Below is a small trained network, with its code and all its weights. Each question gives an input and a target symbol and asks what happens when units are switched off, that is, made to give their printed mean instead of their output.

import numpy as np


def w(rows, s, z=0):
    codes = np.array(rows[::2]) - 128.0
    scale = np.full(codes.shape[1], s)
    scale[-1] = z or s
    return codes * scale


def f(y):
    return y / 2 * (1 + np.tanh(0.7978845608 * (y + 0.044715 * y**3)))


def softmax(a):
    e = np.exp(a - a.max(-1, keepdims=True))
    return e / e.sum(-1, keepdims=True)


def log_softmax(a):
    a = a - a.max(-1, keepdims=True)
    return a - np.log(np.exp(a).sum(-1, keepdims=True))


def net(x, mask):
    ids = ['αγδεζηθλμξπστφψω'.index(c) for c in x.split()]
    T = len(ids)
    res = E[ids] + P[:T]
    u = 0
    for l in range(2):
        q, k, v = (res @ M[l].T for M in (Q, K, V))
        z = softmax(np.where(np.tri(T) > 0, q @ k.T / 2**0.5, -1e9)) @ v
        res = res + np.where(mask[u], z, O[l][:, -1]) @ O[l][:, :-1]
        u += 1
        y = f(res @ A[l][:, :-1].T + A[l][:, -1])
        res = res + np.where(mask[u : u + 16], y, B[l][:, -1]) @ B[l][:, :-1]
        u += 16
    return log_softmax(res[-1] @ U[:, :-1].T + U[:, -1])


Q, K, V, O, A, B = {}, {}, {}, {}, {}, {}
E = w([
[96,123,138,155,153,149,137,124,132],'α',
[113,116,109,183,134,155,90,116,132],'γ',
[107,111,142,180,162,147,99,126,121],'δ',
[114,153,145,132,144,132,159,115,134],'ε',
[200,150,114,172,59,145,62,133,151],'ζ',
[104,132,150,152,165,134,146,118,104],'η',
[99,147,135,137,134,146,146,113,120],'θ',
[176,133,198,94,160,112,238,147,152],'λ',
[114,146,120,147,133,138,150,124,150],'μ',
[130,162,114,136,106,139,136,122,170],'ξ',
[110,127,108,165,133,161,122,118,135],'π',
[119,169,143,111,130,133,186,98,123],'σ',
[237,146,108,130,49,102,206,119,167],'τ',
[140,42,73,42,196,95,110,122,138],'φ',
[133,154,188,170,120,147,81,106,3],'ψ',
[106,135,103,162,128,150,127,120,140],'ω',
],0.0061)
P = w([
[105,82,52,168,126,220,133,252,167],'0',
[199,103,127,149,163,213,156,48,110],'1',
[178,120,134,138,160,179,145,59,118],'2',
[166,121,152,146,158,148,134,66,132],'3',
[155,130,155,138,161,129,128,68,141],'4',
[139,130,158,139,160,106,120,68,142],'5',
[131,139,161,142,167,87,115,67,152],'6',
[114,139,164,139,163,74,113,70,147],'7',
[112,141,165,138,162,53,108,71,154],'8',
[98,148,150,130,159,39,102,75,143],'9',
[81,154,149,122,156,26,97,69,157],'10',
[83,155,150,116,158,11,90,76,146],'11',
],0.0028)
Q[0] = w([
[188,15,62,84,235,100,115,7,151],'L0H0',
[135,139,109,100,102,87,221,152,122],'L0H0',
],0.02)
K[0] = w([
[103,73,38,109,166,150,143,250,208],'L0H0',
[139,189,153,84,100,93,252,123,118],'L0H0',
],0.015)
V[0] = w([
[66,82,142,122,205,141,77,142,15],'L0H0',
[117,115,184,84,197,95,247,51,174],'L0H0',
],0.014)
O[0] = w([
[150,219,30,116,123,99,136,227,206,1],'L0H0',
[74,36,1,234,65,120,123,138,53,245],'L0H0',
],0.0057,0.0003)
A[0] = w([
[74,172,101,222,79,145,27,80,158,179],'L0N0',
[138,177,94,149,188,172,159,77,173,255],'L0N1',
[144,106,79,139,148,82,121,124,125,252],'L0N2',
[65,98,245,69,221,64,228,167,125,137],'L0N3',
[137,23,144,48,120,107,48,88,117,138],'L0N4',
[231,141,107,148,9,151,230,200,213,120],'L0N5',
[120,156,254,226,88,92,134,73,109,207],'L0N6',
[125,123,117,120,117,141,118,151,113,5],'L0N7',
[112,107,147,239,57,166,174,154,110,182],'L0N8',
[125,170,166,116,141,75,186,139,174,24],'L0N9',
[13,155,118,176,145,161,42,54,116,113],'L0N10',
[164,248,205,133,92,93,103,170,143,120],'L0N11',
[172,106,123,80,104,37,204,179,202,187],'L0N12',
[128,83,40,97,77,120,81,186,137,83],'L0N13',
[122,146,142,116,131,131,151,140,110,79],'L0N14',
[193,105,177,157,150,233,74,213,9,176],'L0N15',
],0.0088,0.0031)
B[0] = w([
[106,208,115,62,115,140,170,103,101,184],'L0N0',
[44,150,153,125,176,143,149,96,232,223],'L0N1',
[69,136,82,52,162,101,180,107,103,203],'L0N2',
[144,213,51,103,67,194,91,73,92,149],'L0N3',
[145,107,138,157,208,124,89,77,96,151],'L0N4',
[125,140,81,82,77,241,157,94,94,137],'L0N5',
[100,163,80,136,147,82,186,219,169,252],'L0N6',
[150,91,150,149,76,135,110,155,105,90],'L0N7',
[133,203,212,133,157,89,112,119,180,192],'L0N8',
[114,91,138,150,46,164,27,147,142,105],'L0N9',
[117,121,136,91,67,193,88,127,180,150],'L0N10',
[134,90,147,200,183,32,135,95,140,181],'L0N11',
[140,202,153,70,104,102,137,167,167,147],'L0N12',
[123,88,86,146,78,128,153,195,73,108],'L0N13',
[133,122,135,156,97,146,115,130,136,110],'L0N14',
[173,147,120,70,66,175,247,93,138,169],'L0N15',
],0.012,0.0038)
Q[1] = w([
[189,62,163,232,43,102,164,211,24],'L1H0',
[65,116,173,108,251,56,70,85,183],'L1H0',
],0.017)
K[1] = w([
[184,217,177,231,69,116,213,152,75],'L1H0',
[205,154,117,115,182,10,88,149,41],'L1H0',
],0.014)
V[1] = w([
[84,81,67,184,134,42,177,248,133],'L1H0',
[109,13,95,219,159,121,79,23,2],'L1H0',
],0.018)
O[1] = w([
[97,70,93,209,119,93,102,18,234,114],'L1H0',
[135,108,42,145,153,133,114,254,208,4],'L1H0',
],0.0086,0.018)
A[1] = w([
[162,179,128,148,93,126,136,118,148,173],'L1N0',
[147,155,98,113,139,139,194,125,107,238],'L1N1',
[126,113,144,124,87,122,119,102,87,46],'L1N2',
[129,130,94,122,125,148,143,147,144,143],'L1N3',
[131,132,148,120,135,90,119,171,103,94],'L1N4',
[158,100,154,167,129,66,137,117,146,61],'L1N5',
[155,139,101,103,86,167,163,134,71,21],'L1N6',
[119,159,114,93,167,120,153,158,144,244],'L1N7',
[90,156,92,112,122,104,142,139,141,252],'L1N8',
[106,141,144,110,124,133,150,104,84,165],'L1N9',
[139,137,135,113,63,171,119,120,95,75],'L1N10',
[138,126,121,140,113,144,105,177,119,5],'L1N11',
[132,90,190,166,187,9,103,166,101,107],'L1N12',
[108,138,125,132,140,121,142,88,125,184],'L1N13',
[135,157,132,96,127,148,154,122,94,223],'L1N14',
[148,97,95,98,167,110,108,117,103,125],'L1N15',
],0.015,0.0028)
B[1] = w([
[102,117,136,141,140,131,182,136,158,152],'L1N0',
[56,149,106,87,196,188,185,155,126,189],'L1N1',
[62,198,170,157,168,226,40,105,118,204],'L1N2',
[126,203,126,197,106,167,48,156,178,154],'L1N3',
[120,56,112,129,69,222,98,92,161,149],'L1N4',
[130,57,55,97,154,175,76,163,89,157],'L1N5',
[169,95,246,179,76,96,78,86,198,180],'L1N6',
[182,123,158,182,191,91,159,58,4,169],'L1N7',
[109,180,138,101,120,136,201,87,145,154],'L1N8',
[254,117,21,160,58,138,163,128,100,252],'L1N9',
[135,89,188,156,163,136,236,198,194,177],'L1N10',
[129,110,142,5,43,72,112,198,167,152],'L1N11',
[188,131,131,119,229,77,44,125,156,135],'L1N12',
[135,155,195,63,85,64,154,117,166,214],'L1N13',
[17,137,44,120,106,57,62,169,106,224],'L1N14',
[128,125,115,107,191,133,168,134,116,131],'L1N15',
],0.014,0.036)
U = w([
[55,170,124,121,84,131,183,136,151,224],'α',
[109,152,4,64,144,88,116,136,58,164],'γ',
[206,127,135,120,112,127,72,75,123,160],'δ',
[203,136,172,144,124,11,71,142,170,106],'ε',
[157,80,101,139,136,133,169,134,91,109],'ζ',
[174,127,135,87,133,188,127,160,143,56],'η',
[124,131,205,120,198,122,191,99,130,210],'θ',
[143,90,96,169,141,182,136,124,92,102],'λ',
[57,139,184,104,137,123,34,149,134,66],'μ',
[128,138,100,185,168,209,101,115,143,94],'ξ',
[25,140,158,98,195,192,110,116,95,146],'π',
[123,113,118,185,114,214,59,138,118,2],'σ',
[80,86,87,94,123,161,98,147,180,104],'τ',
[152,75,156,101,98,73,123,160,122,34],'φ',
[124,107,207,64,145,51,179,125,178,89],'ψ',
[171,152,159,196,193,141,157,98,122,144],'ω',
],0.004,0.0018)

Each question gives the input, a string of symbols that net reads in full, and the target symbol t.
The units are the heads (2 rows each of Q, K, V and O) and the neurons (one row each of A and B). Each row of codes is followed by its name. A weight is (code - 128) times the scale printed after its matrix; where a second scale follows, it is the last column's (O, A, B and U).
mask holds one flag per unit, layer by layer, with each layer's heads first. A switched-off unit (its flag False) gives its mean, the last column of its rows in O or B, instead of its output. The means were averaged over made-up inputs and are rounded, as every weight is.
A unit's drop is (log p(t) with every unit on - log p(t) with that unit switched off) / (log p(t) with every unit on - log p(t) with every unit switched off).
The circuit of an input: a set's keep is (log p(t) with only the set's units on - log p(t) with every unit switched off) / (log p(t) with every unit on - log p(t) with every unit switched off). Starting from the 12 units with the biggest drops (on a tie, the unit counted first), units are removed one at a time, each time the one whose removal leaves the highest keep (on an exact tie, the one counted first), for as long as the keep stays at least 0.8.
circuit, biggest first: the units of the circuit, biggest drop first
k most important neurons: the k neurons with the biggest drops, biggest first
top k neurons in layer l: the k neurons of layer l with the biggest drops, biggest first
input α ε δ φ δ, target γ: circuit, biggest first -> L1N6
input φ φ ψ ε ψ λ ζ τ τ ε φ ω, target δ: 2 most important neurons -> L0N12; L0N13
input α τ τ λ φ ψ, target γ: circuit, biggest first -> L1N10; L0N6
input η ψ τ ω θ η τ, target γ: 2 most important neurons -> L0N8; L0N3
input ψ ψ ω ψ ε π λ σ ω ψ, target ε: 2 most important neurons -> L0N11; L1N1
input τ α ξ δ ε φ ψ γ μ α μ, target η: top 2 neurons in layer 0 -> L0N4; L0N6
input η ψ ψ φ, target ψ: 2 most important neurons -> L1N9; L0N12
input ψ λ π ω ξ λ ψ σ φ ψ, target τ: top 4 neurons in layer 1 -> L1N5; L1N9; L1N7; L1N2
input τ ζ δ μ τ, target γ: circuit, biggest first -> L1N6; L1N10
input τ θ φ ψ ε ω π π ω τ γ, target η: circuit, biggest first -> L1H0; L0H0; L0N4; L1N14
input μ σ φ γ τ ζ τ, target π: top 3 neurons in layer 0 -> L0N4; L0N6; L0N11
input τ μ π ξ ζ δ φ ε ψ τ τ, target η: top 4 neurons in layer 1 -> L1N11; L1N14; L1N4; L1N3
input ζ λ λ, target γ: 4 most important neurons -> L0N0; L0N11; L0N1; L0N5
input φ ε η ξ ψ ε γ ζ μ ψ ζ λ, target δ: top 2 neurons in layer 0 -> L0N12; L0N13
input σ ζ σ μ π φ ψ ζ π π, target ξ: top 4 neurons in layer 1 -> L1N13; L1N14; L1N3; L1N11
input ξ ψ φ ζ ψ ψ, target μ: circuit, biggest first -> L1N9; L1H0; L0N4
input δ λ ψ μ ψ ψ π η λ, target γ: circuit, biggest first -> L1N6
input ζ τ ψ ψ θ ε φ ψ, target φ: top 4 neurons in layer 0 -> L0N4; L0N3; L0N6; L0N12
input φ τ ε γ ω η, target δ: top 3 neurons in layer 0 -> L0N12; L0N13; L0N11
input α ξ τ τ μ ψ φ ψ ω, target γ: top 4 neurons in layer 1 -> L1N6; L1N10; L1N2; L1N13
input ψ τ η ψ σ ω ψ, target δ: circuit, biggest first -> L0H0; L0N11; L1H0; L1N10
input λ ξ α λ ψ λ, target δ: circuit, biggest first -> L0H0; L1H0; L1N14; L1N10
input λ τ ζ τ ψ θ ζ φ ξ τ δ, target ε: 4 most important neurons -> L0N6; L1N11; L0N4; L1N7
input γ φ η, target σ: most important neuron -> L1N6
input ψ π ζ π δ π τ ψ φ, target τ: 2 most important neurons -> L0N13; L1N9
input ψ λ ψ μ φ ξ λ ψ θ τ μ, target τ: top 2 neurons in layer 1 -> L1N5; L1N9
input ε ζ γ μ μ ψ ζ, target γ: top 2 neurons in layer 1 -> L1N6; L1N10
input λ ψ ψ θ λ μ φ τ, target ε: top 2 neurons in layer 0 -> L0N6; L0N8
input γ ξ ψ ε ψ τ ψ λ ε φ δ ω, target σ: 3 most important neurons -> L1N6; L0N3; L0N6
input μ λ ε λ δ τ φ φ ω, target π: top 4 neurons in layer 0 -> L0N4; L0N6; L0N11; L0N12
